Here is a tiny trained network, its code and every weight. The questions are about switching its units off for an input and a class, where a switched-off unit gives its printed mean instead of its output.

import numpy as np


def w(rows, s, z=0):
    codes = np.array(rows[::2]) - 128.0
    scale = np.full(codes.shape[1], s)
    scale[-1] = z or s
    return codes * scale


def f(y):
    return np.maximum(y, 0)


def log_softmax(a):
    a = a - a.max(-1, keepdims=True)
    return a - np.log(np.exp(a).sum(-1, keepdims=True))


def net(x, mask):
    res = np.array(x, float).reshape(1, 6) / 4 @ E
    y = f(res @ A[0][:, :-1].T + A[0][:, -1])
    res = res + np.where(mask, y, B[0][:, -1]) @ B[0][:, :-1]
    return log_softmax(res[-1] @ U[:, :-1].T + U[:, -1])


A, B = {}, {}
E = w([
[217,195,23,86,71,113,155,91],'x0',
[128,128,129,128,128,128,127,128],'x1',
[254,155,214,172,191,170,87,82],'x2',
[131,167,223,51,10,150,137,139],'x3',
[105,252,140,214,128,122,175,216],'x4',
[128,127,128,128,129,127,129,127],'x5',
],0.0049)
A[0] = w([
[159,1,111,52,137,124,108,78,16],'n0',
[134,119,101,140,150,120,130,136,62],'n1',
[219,175,37,105,89,136,123,114,60],'n2',
[129,105,76,161,194,126,131,125,70],'n3',
[122,109,62,169,212,118,137,113,64],'n4',
[220,137,189,152,172,148,130,107,38],'n5',
[130,152,236,70,28,128,137,123,41],'n6',
[128,141,196,92,67,135,133,135,26],'n7',
[124,113,101,160,181,128,125,123,78],'n8',
[92,109,167,135,146,134,117,143,32],'n9',
[57,119,84,112,100,132,144,140,86],'n10',
[101,242,125,200,145,121,144,185,20],'n11',
[148,97,119,113,121,134,124,111,68],'n12',
[68,123,95,117,102,137,125,145,81],'n13',
[244,144,203,153,179,145,118,112,35],'n14',
[32,66,239,153,174,135,110,152,41],'n15',
[151,55,125,98,136,127,119,101,25],'n16',
[138,137,141,128,134,123,124,121,66],'n17',
[95,101,177,147,161,133,115,141,40],'n18',
[104,115,155,138,136,127,124,131,48],'n19',
[119,164,129,149,131,122,139,148,23],'n20',
[127,111,75,158,191,127,127,129,55],'n21',
[112,203,130,175,132,125,142,168,9],'n22',
[111,125,116,128,120,131,129,135,88],'n23',
[187,171,40,105,83,120,130,126,36],'n24',
[29,110,63,108,80,122,152,145,98],'n25',
[53,123,88,111,100,125,133,143,28],'n26',
],0.012,0.0015)
B[0] = w([
[112,147,227,132,91,199,109,123,236],'n0',
[136,134,109,128,117,134,129,145,150],'n1',
[113,124,119,133,159,114,239,102,237],'n2',
[135,128,62,124,103,150,109,144,191],'n3',
[138,135,46,124,92,151,105,151,208],'n4',
[127,108,149,125,159,57,78,139,230],'n5',
[136,127,13,132,95,169,95,156,230],'n6',
[138,131,58,134,108,153,109,146,187],'n7',
[131,131,75,127,116,139,117,142,175],'n8',
[123,124,127,124,135,120,179,125,164],'n9',
[133,119,140,134,147,78,88,122,191],'n10',
[114,128,211,117,86,198,106,109,222],'n11',
[120,135,151,132,119,147,128,121,155],'n12',
[141,122,141,126,150,92,101,131,175],'n13',
[132,118,153,132,168,38,61,136,254],'n14',
[131,146,112,125,161,112,255,98,243],'n15',
[113,132,174,125,104,164,123,117,181],'n16',
[123,123,129,124,128,116,119,130,138],'n17',
[126,125,124,131,143,113,187,117,177],'n18',
[131,135,127,124,134,121,156,121,150],'n19',
[125,132,157,123,122,152,123,126,152],'n20',
[138,131,69,123,101,144,113,148,187],'n21',
[121,119,185,121,104,176,115,111,186],'n22',
[141,129,139,119,134,116,126,137,140],'n23',
[120,134,128,129,161,118,226,120,218],'n24',
[146,116,155,136,170,63,69,135,225],'n25',
[131,120,142,133,154,80,91,130,185],'n26',
],0.028,0.0074)
U = w([
[149,90,158,140,179,40,69,137,254],'0',
[123,142,122,129,163,120,255,88,78],'1',
[157,135,34,129,72,172,102,177,89],'2',
[98,137,230,117,76,205,110,99,62],'3',
],0.0084,0.00072)

Each question gives the input, the list of numbers given to net, and the class t.
The units are the neurons (one row each of A and B). Each row of codes is followed by its name. A weight is (code - 128) times the scale printed after its matrix; where a second scale follows, it is the last column's (A, B and U).
mask holds one flag per neuron, in row order. A switched-off neuron (its flag False) gives its mean, the last column of its row in B, instead of its output. The means were averaged over made-up inputs and are rounded, as every weight is.
A unit's drop is (log p(t) with every unit on - log p(t) with that unit switched off) / (log p(t) with every unit on - log p(t) with every unit switched off).
The circuit of an input: a set's keep is (log p(t) with only the set's units on - log p(t) with every unit switched off) / (log p(t) with every unit on - log p(t) with every unit switched off). Starting from the 12 units with the biggest drops (on a tie, the unit counted first), units are removed one at a time, each time the one whose removal leaves the highest keep (on an exact tie, the one counted first), for as long as the keep stays at least 0.8.
units of the circuit, in order: the units of the circuit, biggest drop first
most important unit: the unit with the biggest drop
k most important neurons: the k neurons with the biggest drops, biggest first
drop when u is switched off: that unit's drop, to one decimal
input [-5,-2,5,-8,5,5], class 2: most important unit : n4
input [7,0,-8,-2,0,-8], class 0: 4 most important neurons : [n25; n15; n10; n26]
input [-4,-8,0,-4,-2,2], class 1: 4 most important neurons : [n15; n6; n7; n18]
input [-5,-3,-3,6,0,-8], class 2: 3 most important neurons : [n6; n2; n7]
input [-7,3,-1,-7,-4,-7], class 1: 3 most important neurons : [n15; n6; n18]
input [-7,-1,5,-6,-4,7], class 1: 2 most important neurons : [n15; n6]
input [-5,3,0,7,8,0], class 3: 4 most important neurons : [n11; n22; n4; n3]
input [5,-5,-1,-7,0,3], class 2: 2 most important neurons : [n4; n15]
input [-6,8,5,-4,-6,2], class 1: 3 most important neurons : [n15; n11; n18]
input [-6,8,-4,8,-8,-5], class 2: 4 most important neurons : [n6; n7; n11; n2]
input [0,-5,2,6,-7,-8], class 3: 3 most important neurons : [n0; n4; n16]
input [-8,2,-7,8,-3,2], class 1: 4 most important neurons : [n15; n14; n5; n9]
input [7,3,-1,0,8,-1], class 3: 3 most important neurons : [n11; n22; n15]
input [-1,-5,6,1,-8,6], class 3: units of the circuit, in order : [n0]
input [-8,-1,2,1,-5,1], class 1: drop when n15 is switched off : 1.1
input [7,1,-5,-1,-8,0], class 3: drop when n0 is switched off : 2.5
input [1,-5,-3,7,-8,-8], class 3: drop when n16 is switched off : 0.8
